Here is a tiny trained network, its code and every weight. The questions are about switching its units off for an input and a class, where a switched-off unit gives its printed mean instead of its output.

import numpy as np


def w(rows, s, z=0):
    codes = np.array(rows[::2]) - 128.0
    scale = np.full(codes.shape[1], s)
    scale[-1] = z or s
    return codes * scale


def norm(h):
    return h / np.sqrt((h * h).mean(-1, keepdims=True) + 1e-5)


def f(y):
    return np.maximum(y, 0)


def log_softmax(a):
    a = a - a.max(-1, keepdims=True)
    return a - np.log(np.exp(a).sum(-1, keepdims=True))


def net(x, mask):
    res = np.array(x, float).reshape(1, 6) / 4 @ E
    u = 0
    for l in range(3):
        y = f(norm(res) @ A[l][:, :-1].T + A[l][:, -1])
        res = res + np.where(mask[u : u + 10], y, B[l][:, -1]) @ B[l][:, :-1]
        u += 10
    return log_softmax(norm(res)[-1] @ U[:, :-1].T + U[:, -1])


A, B = {}, {}
E = w([
[106,45,82,174,199,169],'x0',
[162,78,130,46,255,144],'x1',
[122,94,113,127,176,100],'x2',
[96,44,76,131,98,39],'x3',
[51,74,147,139,151,234],'x4',
[184,88,245,127,16,106],'x5',
],0.0057)
A[0] = w([
[193,109,88,34,219,143,2],'0.n0',
[77,95,81,183,231,186,152],'0.n1',
[121,125,146,83,72,89,66],'0.n2',
[100,3,31,79,100,136,19],'0.n3',
[156,126,200,212,144,148,54],'0.n4',
[89,133,112,154,220,106,50],'0.n5',
[117,56,89,140,116,130,32],'0.n6',
[5,168,46,157,125,98,41],'0.n7',
[172,148,169,79,68,115,38],'0.n8',
[189,100,202,57,167,104,83],'0.n9',
],0.0062,0.0023)
B[0] = w([
[177,217,30,68,242,115,208],'0.n0',
[145,148,218,89,51,46,254],'0.n1',
[157,187,177,168,143,99,166],'0.n2',
[11,9,210,239,182,115,198],'0.n3',
[253,58,147,228,128,159,160],'0.n4',
[136,96,121,132,237,155,181],'0.n5',
[95,97,173,199,122,151,159],'0.n6',
[218,66,52,138,75,137,201],'0.n7',
[21,140,192,149,138,72,177],'0.n8',
[68,169,50,172,172,132,202],'0.n9',
],0.004,0.0046)
A[1] = w([
[153,129,115,69,168,136,18],'1.n0',
[116,129,117,103,63,110,83],'1.n1',
[108,141,154,163,97,133,151],'1.n2',
[82,177,151,74,65,255,3],'1.n3',
[145,213,137,111,93,100,172],'1.n4',
[103,176,152,148,134,175,78],'1.n5',
[126,117,146,153,57,80,134],'1.n6',
[134,139,114,97,165,82,88],'1.n7',
[123,124,165,147,90,195,30],'1.n8',
[154,154,126,135,148,143,93],'1.n9',
],0.0094,0.0019)
B[1] = w([
[151,174,67,119,191,111,195],'1.n0',
[111,155,114,76,147,77,180],'1.n1',
[144,153,108,99,223,94,207],'1.n2',
[149,174,162,221,126,254,218],'1.n3',
[76,76,173,145,101,82,245],'1.n4',
[149,118,150,177,132,164,182],'1.n5',
[126,176,160,69,140,119,254],'1.n6',
[129,145,176,76,148,153,207],'1.n7',
[162,134,89,138,177,157,199],'1.n8',
[157,61,119,96,158,137,169],'1.n9',
],0.0067,0.0041)
A[2] = w([
[47,72,127,148,136,128,42],'2.n0',
[150,85,76,172,173,190,204],'2.n1',
[88,74,92,130,119,71,230],'2.n2',
[100,172,17,153,59,113,17],'2.n3',
[67,2,132,165,137,112,4],'2.n4',
[104,130,159,180,173,251,89],'2.n5',
[85,91,176,227,108,140,153],'2.n6',
[179,152,137,205,95,95,103],'2.n7',
[206,132,196,215,210,142,125],'2.n8',
[140,170,20,136,108,85,136],'2.n9',
],0.0075,0.0027)
B[2] = w([
[76,56,197,189,159,93,171],'2.n0',
[164,118,254,85,93,36,235],'2.n1',
[90,155,168,213,102,201,219],'2.n2',
[26,99,57,87,100,227,155],'2.n3',
[141,78,132,224,165,95,201],'2.n4',
[148,191,98,165,90,137,237],'2.n5',
[162,151,104,103,226,117,209],'2.n6',
[76,84,90,56,139,85,173],'2.n7',
[137,82,13,124,38,130,253],'2.n8',
[56,110,154,67,132,228,180],'2.n9',
],0.007,0.0055)
U = w([
[210,66,109,132,89,134,29],'0',
[182,222,114,193,65,235,228],'1',
[167,164,91,21,244,128,178],'2',
[106,198,216,85,58,24,251],'3',
[86,31,151,236,179,82,177],'4',
[9,141,75,118,85,208,51],'5',
[152,115,72,128,87,98,13],'6',
],0.014,0.0021)

Each question gives the input, the list of numbers given to net, and the class t.
The units are the neurons (one row each of A and B). Each row of codes is followed by its name. A weight is (code - 128) times the scale printed after its matrix; where a second scale follows, it is the last column's (A, B and U).
mask holds one flag per neuron, layer by layer. A switched-off neuron (its flag False) gives its mean, the last column of its row in B, instead of its output. The means were averaged over made-up inputs and are rounded, as every weight is.
A unit's drop is (log p(t) with every unit on - log p(t) with that unit switched off) / (log p(t) with every unit on - log p(t) with every unit switched off).
The circuit of an input: a set's keep is (log p(t) with only the set's units on - log p(t) with every unit switched off) / (log p(t) with every unit on - log p(t) with every unit switched off). Starting from the 12 units with the biggest drops (on a tie, the unit counted first), units are removed one at a time, each time the one whose removal leaves the highest keep (on an exact tie, the one counted first), for as long as the keep stays at least 0.8.
units of the circuit, in order: the units of the circuit, biggest drop first
unit that matters most: the unit with the biggest drop
k most important neurons: the k neurons with the biggest drops, biggest first
top k neurons in layer l: the k neurons of layer l with the biggest drops, biggest first
drop when u is switched off: that unit's drop, to one decimal
input [4,-3,1,-7,-4,-1], class 6: unit that matters most	2.n8
input [3,2,-5,-5,-4,5], class 0: units of the circuit, in order	(2.n8; 2.n2)
input [0,-3,0,4,0,-2], class 5: top 4 neurons in layer 2	(2.n3; 2.n9; 2.n1; 2.n2)
input [-8,-4,5,-3,-5,-8], class 5: 2 most important neurons	(0.n1; 2.n3)
input [-3,0,-7,2,0,-3], class 5: 2 most important neurons	(0.n1; 0.n7)
input [8,0,8,-6,-1,4], class 0: units of the circuit, in order	(2.n8; 0.n3)
input [-2,-7,-3,3,-5,-3], class 5: 4 most important neurons	(2.n3; 0.n1; 2.n1; 2.n9)
input [4,-1,3,-4,7,7], class 1: 2 most important neurons	(2.n5; 1.n3)
input [-3,-2,-4,6,5,-7], class 4: 3 most important neurons	(0.n3; 2.n4; 2.n0)
input [7,-3,6,-7,4,3], class 1: top 2 neurons in layer 0	(0.n3; 0.n7)
input [-6,-5,-8,5,-4,-6], class 5: top 2 neurons in layer 0	(0.n1; 0.n7)
input [3,7,-3,-1,6,5], class 0: top 2 neurons in layer 1	(1.n4; 1.n6)
input [-8,-5,-5,2,7,-4], class 1: drop when 1.n3 is switched off	2.2
input [-6,-2,3,-8,-7,-6], class 3: units of the circuit, in order	(1.n4)
input [2,-3,2,-2,7,-4], class 1: drop when 1.n3 is switched off	0.2
input [-5,-6,8,5,2,-6], class 5: drop when 0.n5 is switched off	0.0
